Questions about the array below. Rows and columns are numbered from 1.
1) Give the bottom-right entry.
2) Give the top entry of the column that holds the smallest entry.
3) Give the entry just left of the centre entry.
4) Give the top-right entry.
5) Give the entry just left of the largest entry.
6) Give the entry in the bottom-left corner.
7) Give the entry at row 3, column 1.
8) Give the entry at row 1, column 3.
[[129 123 134 135 133 121 127 123 116 128 123 139 130]
 [123 146 128 124 124 130 123 113 124 129 122 137 129]
 [147 122 128 134 146 134 128 149 125 129 120 123 107]
 [125 123 132 123 131 107 100 122 112 118 130 125 122]
 [135 138 135 112 130 147 116 124 131 145 128 105 112]
 [134 126 118 117 127 145 111 126 127 131 132 121 132]
 [132 127 124 125 127 136 130 123 116 152 129 143 137]
 [132 151 134 135 124 133 132 135 137 118 131 125 121]
 [145 125 129 127 139 127 134 136 129 127 124 116 122]
 [139 103 125 117 138 106 112 144 114 134 132 118 138]
 [140 117 132 139 137 139 132 147 133 122 130 119 124]
 [130 134 125 114 119 109 122 131 123 139 142 123 141]
 [112 139 138 129 117 123 102 109 118 119 135 136 137]
 [120 116 116 118 132 126 117 124 131 116 120 123 124]
 [115 130 130 157 118 139 158 137 143 121 133 147 117]]
1) 117
2) 127
3) 133
4) 130
5) 139
6) 115
7) 147
8) 134

Read these off the array that follows.
1) Give the entry just left of the centre entry.
2) Give the entry just left of the largest entry.
3) Give the entry just right of the largest entry.
[[124, 136, 130, 136, 124, 128, 136, 129, 118, 118, 112, 119, 143, 128, 136], [136, 136, 122, 137, 119, 129, 124, 138, 136, 126, 132, 143, 128, 125, 116], [135, 138, 122, 149, 110, 122, 123, 131, 131, 127, 145, 127, 142, 124, 121]]
1) 124
2) 122
3) 110

[[130 123 127 113 122 125 137 113 125 130 129 137 124]
 [134 130 118 121 124 130 134 118 123 125 136 131 122]
 [141 126 118 119 124 124 140 112 119 125 138 134 116]
 [131 118 119 113 117 122 138 106 126 130 136 133 124]
 [146 116 127 123 132 123 142 112 123 129 137 129 119]
 [131 122 102 111 107 122 138 101 127 124 145 128 123]
 [136 123 130 117 131 130 136 116 124 129 130 135 123]
 [131 125 122 122 126 135 137 114 131 132 137 124 128]
 [123 128 123 129 120 129 139 120 126 134 125 119 125]
 [151 127 121 118 133 128 145 111 119 119 146 137 116]
 [141 122 128 134 132 115 139 118 119 122 135 121 121]
 [108 129 123 137 116 125 107 133 136 140 120 111 140]
 [134 111 154 132 143 111 121 139 119 137 104 140 120]
 [129 133 138 137 146 134 121 139 121 135 124 136 127]]
Counting starts at 1.
The entry in the bottom-left corner is 129
The entry in row 3 and column 1: 141
Find the entry in the top-left corner.
Answer: 130
The entry directly above the largest entry: 123
Find the entry in row 2 and column 1.
Answer: 134
Find the entry directly below the smallest entry.
Answer: 116
Find the smallest entry.
Answer: 101
Find the entry in the top-right corner.
Answer: 124
The entry just right of 154: 132
Find the entry at row 1, column 2.
Answer: 123
Find the entry in the bottom-right corner.
Answer: 127
The entry just left of 106: 138
The entry directly below 104 -> 124
The entry just left of the smallest entry -> 138
The bottom entry of the column that holds the largest entry: 138
The entry in row 2 and column 3: 118
The entry directly above the smallest entry: 112
Find the bottom entry of the column that holds the smallest entry.
Answer: 139
The entry at row 2, column 2: 130
Find the largest entry.
Answer: 154
The top entry of the column that holds the largest entry: 127

data =
[[125, 125, 130, 127, 136, 128, 138, 134, 119, 126, 127],
 [125, 125, 130, 127, 136, 127, 138, 134, 119, 126, 127],
 [126, 127, 128, 127, 121, 135, 120, 131, 127, 130, 127],
 [125, 125, 130, 127, 136, 127, 138, 134, 120, 126, 127],
 [125, 125, 130, 127, 136, 128, 137, 134, 119, 126, 127],
 [124, 126, 129, 127, 120, 138, 119, 134, 124, 130, 127],
 [122, 125, 130, 126, 118, 144, 117, 138, 120, 131, 127],
 [128, 129, 128, 128, 122, 132, 120, 127, 131, 130, 128],
 [127, 128, 128, 127, 122, 133, 120, 129, 129, 130, 128],
 [129, 129, 127, 128, 122, 131, 120, 126, 132, 130, 128],
 [128, 128, 128, 128, 122, 132, 120, 128, 130, 130, 128],
 [121, 124, 131, 126, 128, 139, 128, 141, 114, 128, 126],
 [117, 122, 132, 125, 119, 150, 118, 147, 110, 131, 126],
 [124, 125, 130, 127, 134, 131, 135, 136, 117, 126, 127],
 [118, 123, 131, 125, 116, 150, 114, 145, 114, 132, 126]]
Counting starts at 1.
The entry just left of the smallest entry: 147
Report the entry in row 1 and column 3.
A: 130
The entry in row 1 and column 1 is 125
The entry in the bottom-right corner -> 126
The entry directly above the centre entry: 144
The entry in row 3 and column 1 -> 126
Report the entry in row 2 and column 3.
A: 130
Report the top-right entry.
A: 127
Report the entry at row 2, column 1.
A: 125
Report the bottom-left entry.
A: 118
Report the entry at row 3, column 2.
A: 127
Report the entry just left of 147.
A: 118
The entry just right of the smallest entry is 131
Report the entry at row 1, column 2.
A: 125
Report the entry directly below the centre entry.
A: 133
The centre entry: 132

Read these off the row that follows.
1) Read off the first entry from the left.
2) Read off the second smallest entry.
3) Read off the last entry.
4) Read off the second entry from the left.
5) Read off the entry just left of 106.
6) Read off the second entry from the right.
7) Read off the fifth entry.
(151, 136, 152, 121, 146, 149, 156, 145, 135, 139, 133, 145, 154, 152, 106, 135)
1) 151
2) 121
3) 135
4) 136
5) 152
6) 106
7) 146
